Below are the code and all the weights of a small trained network. Each question names an input and a target symbol and asks about switching units off, where a switched-off unit gives its printed mean instead of its output.

import numpy as np


def w(rows, s, z=0):
    codes = np.array(rows[::2]) - 128.0
    scale = np.full(codes.shape[1], s)
    scale[-1] = z or s
    return codes * scale


def norm(h):
    return h / np.sqrt((h * h).mean(-1, keepdims=True) + 1e-5)


def f(y):
    return y / 2 * (1 + np.tanh(0.7978845608 * (y + 0.044715 * y**3)))


def softmax(a):
    e = np.exp(a - a.max(-1, keepdims=True))
    return e / e.sum(-1, keepdims=True)


def log_softmax(a):
    a = a - a.max(-1, keepdims=True)
    return a - np.log(np.exp(a).sum(-1, keepdims=True))


def net(x, mask):
    ids = ['αβγδεζηθλπτφω'.index(c) for c in x.split()]
    T = len(ids)
    res = E[ids] + P[:T]
    u = 0
    for l in range(3):
        q, k, v = (norm(res) @ M[l].T for M in (Q, K, V))
        z = softmax(np.where(np.tri(T) > 0, q @ k.T / 2**0.5, -1e9)) @ v
        res = res + np.where(mask[u], z, O[l][:, -1]) @ O[l][:, :-1]
        u += 1
        y = f(norm(res) @ A[l][:, :-1].T + A[l][:, -1])
        res = res + np.where(mask[u : u + 4], y, B[l][:, -1]) @ B[l][:, :-1]
        u += 4
    return log_softmax(norm(res)[-1] @ U[:, :-1].T + U[:, -1])


Q, K, V, O, A, B = {}, {}, {}, {}, {}, {}
E = w([
[112,137,89,154],'α',
[133,132,127,228],'β',
[106,169,168,94],'γ',
[76,159,99,135],'δ',
[180,137,135,133],'ε',
[120,170,96,94],'ζ',
[111,118,150,109],'η',
[141,2,189,176],'θ',
[139,163,151,110],'λ',
[38,146,127,116],'π',
[111,125,158,98],'τ',
[193,102,125,137],'φ',
[87,141,86,142],'ω',
],0.0057)
P = w([
[133,1,10,158],'0',
[181,236,131,173],'1',
[186,232,133,169],'2',
[186,231,144,164],'3',
[183,224,154,149],'4',
[186,235,162,148],'5',
[186,230,161,142],'6',
[182,217,165,138],'7',
[182,215,169,132],'8',
[178,216,172,129],'9',
[181,216,175,128],'10',
[181,213,179,126],'11',
],0.0015)
Q[0] = w([
[6,136,175,17],'0.h1',
[70,76,232,3],'0.h1',
],0.0042)
K[0] = w([
[41,156,165,74],'0.h1',
[66,133,234,3],'0.h1',
],0.0049)
V[0] = w([
[226,25,190,146],'0.h1',
[237,128,1,226],'0.h1',
],0.00089)
O[0] = w([
[9,190,38,165,252],'0.h1',
[81,133,183,192,239],'0.h1',
],0.0016,0.00036)
A[0] = w([
[116,198,22,143,162],'0.n1',
[249,95,221,201,74],'0.n2',
[208,186,148,252,130],'0.n3',
[154,47,101,183,255],'0.n4',
],0.0032,0.0016)
B[0] = w([
[2,106,173,79,146],'0.n1',
[71,127,141,82,248],'0.n2',
[77,114,161,72,254],'0.n3',
[71,217,147,138,194],'0.n4',
],0.004,0.002)
Q[1] = w([
[1,75,71,201],'1.h1',
[32,125,51,149],'1.h1',
],0.0076)
K[1] = w([
[100,202,253,142],'1.h1',
[129,211,182,131],'1.h1',
],0.0069)
V[1] = w([
[243,6,1,160],'1.h1',
[82,59,131,17],'1.h1',
],0.0024)
O[1] = w([
[53,95,245,82,249],'1.h1',
[238,157,254,225,137],'1.h1',
],0.0029,0.0012)
A[1] = w([
[178,113,123,255,253],'1.n1',
[77,237,100,63,246],'1.n2',
[175,101,141,11,119],'1.n3',
[148,73,173,66,85],'1.n4',
],0.0035,0.00051)
B[1] = w([
[75,118,187,83,134],'1.n1',
[123,3,97,144,253],'1.n2',
[94,183,87,123,201],'1.n3',
[87,146,148,136,189],'1.n4',
],0.0044,0.0015)
Q[2] = w([
[146,24,55,246],'2.h1',
[151,225,207,2],'2.h1',
],0.0038)
K[2] = w([
[64,91,58,226],'2.h1',
[254,185,183,42],'2.h1',
],0.0051)
V[2] = w([
[62,46,79,129],'2.h1',
[127,209,83,5],'2.h1',
],0.0023)
O[2] = w([
[137,127,129,24,2],'2.h1',
[2,16,4,146,153],'2.h1',
],0.0028,6.4e-05)
A[2] = w([
[246,143,82,205,252],'2.n1',
[156,113,23,31,147],'2.n2',
[169,190,208,142,254],'2.n3',
[255,159,224,172,97],'2.n4',
],0.0034,0.00046)
B[2] = w([
[67,54,254,193,111],'2.n1',
[195,41,153,55,148],'2.n2',
[141,127,25,85,250],'2.n3',
[163,86,58,132,209],'2.n4',
],0.0036,0.0013)
U = w([
[4,52,33,118,90],'α',
[180,17,101,22,175],'β',
[158,142,90,149,115],'γ',
[85,92,168,177,21],'δ',
[128,13,255,169,65],'ε',
[174,137,90,154,134],'ζ',
[163,200,64,83,82],'η',
[87,221,56,93,8],'θ',
[148,91,137,175,117],'λ',
[155,87,83,196,208],'π',
[231,197,221,114,171],'τ',
[27,158,232,40,141],'φ',
[25,213,136,239,121],'ω',
],0.0096,0.0015)

Each question gives the input, a string of symbols that net reads in full, and the target symbol t.
The units are the heads (2 rows each of Q, K, V and O) and the neurons (one row each of A and B). Each row of codes is followed by its name. A weight is (code - 128) times the scale printed after its matrix; where a second scale follows, it is the last column's (O, A, B and U).
mask holds one flag per unit, layer by layer, with each layer's heads first. A switched-off unit (its flag False) gives its mean, the last column of its rows in O or B, instead of its output. The means were averaged over made-up inputs and are rounded, as every weight is.
A unit's drop is (log p(t) with every unit on - log p(t) with that unit switched off) / (log p(t) with every unit on - log p(t) with every unit switched off).
The circuit of an input: a set's keep is (log p(t) with only the set's units on - log p(t) with every unit switched off) / (log p(t) with every unit on - log p(t) with every unit switched off). Starting from the 12 units with the biggest drops (on a tie, the unit counted first), units are removed one at a time, each time the one whose removal leaves the highest keep (on an exact tie, the one counted first), for as long as the keep stays at least 0.8.
circuit, biggest first: the units of the circuit, biggest drop first
most important unit: the unit with the biggest drop
k most important neurons: the k neurons with the biggest drops, biggest first
top k neurons in layer l: the k neurons of layer l with the biggest drops, biggest first
input ω α θ φ β φ γ φ φ β β δ, target α: circuit, biggest first => (1.n2)
input φ α α θ β ε η ζ, target β: circuit, biggest first => (1.n2 2.n2)
input ω φ ε φ η θ λ π β φ, target ω: 3 most important neurons => (0.n1 1.n3 0.n2)
input θ δ τ, target θ: 3 most important neurons => (0.n2 1.n3 2.n2)
input φ β π ε, target φ: circuit, biggest first => (1.h1 0.n3)
input φ θ τ φ β δ, target α: circuit, biggest first => (1.n2 0.n1 1.h1)
input π θ δ τ, target π: top 2 neurons in layer 2 => (2.n4 2.n1)
input θ φ φ π, target α: top 2 neurons in layer 0 => (0.n4 0.n1)
input η φ φ φ β φ φ α β φ φ, target η: top 2 neurons in layer 0 => (0.n2 0.n3)
input θ φ π τ η φ λ, target θ: 4 most important neurons => (0.n1 0.n3 1.n3 2.n2)
input ε φ θ φ φ, target ε: 4 most important neurons => (0.n4 2.n1 0.n1 2.n2)
input φ φ φ η τ π, target α: circuit, biggest first => (1.n2 1.h1)
input η ζ τ, target η: circuit, biggest first => (1.h1 2.n3)
input τ φ φ τ θ β ω φ τ η τ, target τ: 3 most important neurons => (0.n3 0.n2 0.n1)
input π η φ β φ λ ε, target π: most important unit => 1.h1
input η ε θ φ τ ε, target η: 4 most important neurons => (0.n3 0.n4 0.n2 2.n3)
input η φ τ φ τ η φ τ, target η: top 3 neurons in layer 0 => (0.n4 0.n2 0.n3)
input α φ π φ φ φ φ β τ φ, target α: 2 most important neurons => (1.n3 0.n3)
input θ β φ φ φ η τ, target θ: top 2 neurons in layer 0 => (0.n2 0.n3)
input β γ β φ φ β φ φ φ ε τ, target β: 3 most important neurons => (2.n2 1.n2 0.n4)
input π ω τ τ, target π: 2 most important neurons => (0.n1 2.n4)
input ω φ τ, target ω: most important unit => 2.h1
input β τ φ α φ φ λ, target β: 3 most important neurons => (0.n4 1.n2 2.n2)
input π α τ τ α φ, target π: top 2 neurons in layer 0 => (0.n1 0.n2)
input β τ τ θ ε τ β β φ ζ φ λ, target β: 3 most important neurons => (2.n2 0.n4 1.n2)
